Below are the code and all the weights of a small trained network. Each question names an input and a class and asks about switching units off, where a switched-off unit gives its printed mean instead of its output.

import numpy as np


def w(rows, s, z=0):
    codes = np.array(rows[::2]) - 128.0
    scale = np.full(codes.shape[1], s)
    scale[-1] = z or s
    return codes * scale


def f(y):
    return y / 2 * (1 + np.tanh(0.7978845608 * (y + 0.044715 * y**3)))


def log_softmax(a):
    a = a - a.max(-1, keepdims=True)
    return a - np.log(np.exp(a).sum(-1, keepdims=True))


def net(x, mask):
    res = np.array(x, float).reshape(1, 6) / 4 @ E
    y = f(res @ A[0][:, :-1].T + A[0][:, -1])
    res = res + np.where(mask, y, B[0][:, -1]) @ B[0][:, :-1]
    return log_softmax(res[-1] @ U[:, :-1].T + U[:, -1])


A, B = {}, {}
E = w([
[51,49,165,93,121,160,62,81,219,131,97],'x0',
[133,90,133,47,135,66,183,92,128,46,126],'x1',
[2,169,52,131,70,153,114,77,9,59,188],'x2',
[168,165,10,65,95,140,60,161,124,177,207],'x3',
[161,90,121,147,37,74,197,76,118,100,170],'x4',
[94,219,141,25,135,171,126,52,181,85,155],'x5',
],0.0085)
A[0] = w([
[124,96,155,161,118,195,61,136,160,236,140,176],'n1',
[97,81,164,180,125,117,175,123,118,92,94,169],'n2',
[157,157,119,190,81,162,132,158,99,170,153,2],'n3',
[190,210,40,47,121,139,71,188,105,198,187,117],'n4',
[158,171,111,197,97,133,120,158,72,166,151,94],'n5',
[255,79,148,119,115,71,159,146,208,176,110,152],'n6',
[100,102,143,74,170,187,13,135,221,176,100,194],'n7',
[122,171,91,73,43,130,136,41,124,79,183,114],'n8',
[77,132,77,45,52,132,116,20,157,77,208,186],'n9',
],0.0077,0.0041)
B[0] = w([
[103,152,62,177,65,71,110,162,145,137,75,216],'n1',
[79,125,136,135,98,102,128,114,150,103,56,190],'n2',
[120,104,172,113,181,143,156,131,114,110,154,158],'n3',
[126,235,79,163,165,183,141,169,139,105,112,241],'n4',
[105,123,129,110,210,131,151,150,130,108,150,181],'n5',
[232,104,138,131,121,68,144,167,193,247,134,243],'n6',
[119,196,139,153,145,94,208,122,221,89,19,251],'n7',
[109,113,159,89,78,149,84,69,110,121,113,205],'n8',
[95,120,203,52,92,165,120,42,117,90,113,236],'n9',
],0.011,0.012)
U = w([
[82,183,168,105,195,166,160,92,158,53,102,120],'0',
[87,60,177,76,40,158,63,50,49,94,158,253],'1',
[87,32,38,202,118,86,107,181,60,127,158,26],'2',
[174,31,192,113,161,68,160,133,170,188,140,54],'3',
[130,182,79,182,81,97,133,146,160,159,96,188],'4',
[155,168,76,129,203,187,112,168,82,160,254,115],'5',
],0.0092,0.0027)

Each question gives the input, the list of numbers given to net, and the class t.
The units are the neurons (one row each of A and B). Each row of codes is followed by its name. A weight is (code - 128) times the scale printed after its matrix; where a second scale follows, it is the last column's (A, B and U).
mask holds one flag per neuron, in row order. A switched-off neuron (its flag False) gives its mean, the last column of its row in B, instead of its output. The means were averaged over made-up inputs and are rounded, as every weight is.
A unit's drop is (log p(t) with every unit on - log p(t) with that unit switched off) / (log p(t) with every unit on - log p(t) with every unit switched off).
The circuit of an input: a set's keep is (log p(t) with only the set's units on - log p(t) with every unit switched off) / (log p(t) with every unit on - log p(t) with every unit switched off). Starting from all 9 units, units are removed one at a time, each time the one whose removal leaves the highest keep (on an exact tie, the one counted first), for as long as the keep stays at least 0.8.
units of the circuit, in order: the units of the circuit, biggest drop first
unit that matters most: the unit with the biggest drop
k most important neurons: the k neurons with the biggest drops, biggest first
drop of u: that unit's drop, to one decimal
input [-2,-3,-4,-3,-5,5], class 4: 3 most important neurons : (n9, n5, n3)
input [-8,-7,-3,-2,2,-1], class 5: units of the circuit, in order : (n7, n5)
input [-6,0,-6,4,-2,-3], class 5: units of the circuit, in order : (n7, n2)
input [-6,4,-7,5,1,-1], class 3: units of the circuit, in order : (n6)
input [-8,2,6,-2,-4,-5], class 5: units of the circuit, in order : (n7, n1)
input [-4,8,-8,8,-3,8], class 4: units of the circuit, in order : (n6, n4)
input [-5,-2,1,-2,7,-2], class 3: 2 most important neurons : (n4, n1)
input [-6,-5,5,-8,-7,-6], class 2: units of the circuit, in order : (n7, n4)
input [-6,-4,-4,-8,1,7], class 3: units of the circuit, in order : (n4, n7)
input [0,-5,7,7,1,0], class 0: 2 most important neurons : (n4, n9)
input [2,-5,-6,-6,1,8], class 4: 2 most important neurons : (n9, n7)
input [-4,-3,7,2,-6,1], class 5: 2 most important neurons : (n7, n2)
input [-6,1,-5,1,-2,-2], class 3: 3 most important neurons : (n6, n1, n7)
input [6,-2,8,8,2,-8], class 1: 2 most important neurons : (n9, n7)
input [7,4,-3,1,-7,-7], class 4: units of the circuit, in order : (n1)
input [1,-3,5,3,-3,-2], class 0: 2 most important neurons : (n6, n5)
input [6,3,-8,8,2,-1], class 4: 3 most important neurons : (n7, n1, n4)
input [0,6,4,-1,-4,-5], class 2: 2 most important neurons : (n9, n7)
input [-7,-4,1,-6,2,-1], class 0: 3 most important neurons : (n6, n1, n5)
input [3,5,8,-7,-6,-4], class 1: units of the circuit, in order : (n7)
input [-1,8,4,-2,0,-8], class 2: 2 most important neurons : (n9, n7)
input [6,2,-3,4,-6,-1], class 4: 2 most important neurons : (n1, n9)
input [-3,1,7,1,1,-7], class 2: 2 most important neurons : (n9, n7)
input [-2,-8,-1,5,8,-7], class 5: drop of n7 : 0.2
input [5,1,3,2,0,-5], class 1: drop of n6 : 0.5
input [-2,1,-1,2,5,7], class 1: drop of n8 : 0.0
input [-5,2,7,8,8,-5], class 1: unit that matters most : n8
input [-3,-7,1,0,8,-4], class 2: drop of n7 : 0.2
